Below is a small trained network, with its code and all its weights. Each question gives an input and a class and asks what happens when units are switched off, that is, made to give their printed mean instead of their output.

import numpy as np


def w(rows, s, z=0):
    codes = np.array(rows[::2]) - 128.0
    scale = np.full(codes.shape[1], s)
    scale[-1] = z or s
    return codes * scale


def f(y):
    return np.maximum(y, 0)


def log_softmax(a):
    a = a - a.max(-1, keepdims=True)
    return a - np.log(np.exp(a).sum(-1, keepdims=True))


def net(x, mask):
    res = np.array(x, float).reshape(1, 5) / 4 @ E
    y = f(res @ A[0][:, :-1].T + A[0][:, -1])
    res = res + np.where(mask, y, B[0][:, -1]) @ B[0][:, :-1]
    return log_softmax(res[-1] @ U[:, :-1].T + U[:, -1])


A, B = {}, {}
E = w([
[152,22,236,170,42,41],'x0',
[130,126,128,131,126,129],'x1',
[123,190,31,105,9,41],'x2',
[129,132,132,138,115,143],'x3',
[127,41,75,3,78,197],'x4',
],0.0061)
A[0] = w([
[138,141,68,143,69,99,111],'N1',
[140,38,207,143,63,68,155],'N2',
[128,26,65,26,85,194,25],'N3',
[142,100,179,135,174,181,68],'N4',
[149,174,27,132,21,37,106],'N5',
[152,222,40,84,201,204,138],'N6',
[147,93,193,129,182,173,102],'N7',
[156,68,204,126,82,80,163],'N8',
[116,186,93,134,187,164,192],'N9',
[117,70,114,95,104,175,24],'N10',
[134,53,183,157,226,200,64],'N11',
[133,141,123,163,148,112,4],'N12',
[125,247,174,240,180,58,5],'N13',
[137,81,174,142,88,91,122],'N14',
],0.011,0.0017)
B[0] = w([
[99,160,148,73,145,105,187],'N1',
[83,131,53,216,152,139,236],'N2',
[239,45,163,137,71,121,240],'N3',
[98,169,150,75,133,104,180],'N4',
[72,203,193,22,170,136,254],'N5',
[75,131,71,250,153,135,247],'N6',
[91,170,150,64,127,106,189],'N7',
[115,151,84,209,145,155,213],'N8',
[109,140,95,202,121,134,198],'N9',
[172,82,151,115,124,101,176],'N10',
[90,204,156,20,135,121,217],'N11',
[165,121,138,121,102,150,143],'N12',
[238,5,149,95,65,130,232],'N13',
[118,142,94,181,143,154,189],'N14',
],0.016,0.0099)
U = w([
[76,127,49,230,140,153,136],'0',
[75,189,192,6,133,109,1],'1',
[252,2,163,108,51,117,218],'2',
],0.0089,0.00068)

Each question gives the input, the list of numbers given to net, and the class t.
The units are the neurons (one row each of A and B). Each row of codes is followed by its name. A weight is (code - 128) times the scale printed after its matrix; where a second scale follows, it is the last column's (A, B and U).
mask holds one flag per neuron, in row order. A switched-off neuron (its flag False) gives its mean, the last column of its row in B, instead of its output. The means were averaged over made-up inputs and are rounded, as every weight is.
A unit's drop is (log p(t) with every unit on - log p(t) with that unit switched off) / (log p(t) with every unit on - log p(t) with every unit switched off).
The circuit of an input: a set's keep is (log p(t) with only the set's units on - log p(t) with every unit switched off) / (log p(t) with every unit on - log p(t) with every unit switched off). Starting from the 12 units with the biggest drops (on a tie, the unit counted first), units are removed one at a time, each time the one whose removal leaves the highest keep (on an exact tie, the one counted first), for as long as the keep stays at least 0.8.
circuit, biggest first: the units of the circuit, biggest drop first
most important unit: the unit with the biggest drop
k most important neurons: the k neurons with the biggest drops, biggest first
drop of u: that unit's drop, to one decimal
input [3,-6,8,-8,3], class 1: circuit, biggest first	(N5)
input [1,-4,-6,3,-6], class 1: 3 most important neurons	(N11; N3; N7)
input [-7,-6,-2,3,8], class 2: 3 most important neurons	(N3; N2; N10)
input [-4,-2,-6,3,-6], class 1: 2 most important neurons	(N11; N3)
input [-5,0,-6,7,-6], class 1: 2 most important neurons	(N11; N3)
input [-6,-8,7,-1,-4], class 1: 2 most important neurons	(N5; N2)
input [6,6,-8,3,-5], class 1: 2 most important neurons	(N11; N7)
input [0,-3,-7,-7,-7], class 1: 4 most important neurons	(N11; N3; N7; N4)
input [6,-8,-8,8,-2], class 1: 3 most important neurons	(N11; N7; N6)
input [2,5,3,-1,4], class 2: 2 most important neurons	(N3; N11)
input [2,3,-1,-7,-4], class 2: 2 most important neurons	(N13; N6)
input [-1,7,-5,-4,7], class 2: 2 most important neurons	(N3; N5)
input [7,-5,-1,-3,7], class 0: 2 most important neurons	(N2; N13)
input [-3,8,6,2,-1], class 1: most important unit	N5
input [-3,-6,0,-6,-5], class 2: 2 most important neurons	(N13; N2)
input [0,0,2,-5,-7], class 2: drop of N13	0.2
input [0,-3,4,0,8], class 2: drop of N3	4.0
input [5,7,2,-1,-8], class 2: drop of N13	5.2
input [2,-2,-2,6,-6], class 2: drop of N13	0.6
input [3,-2,8,2,-6], class 1: most important unit	N5
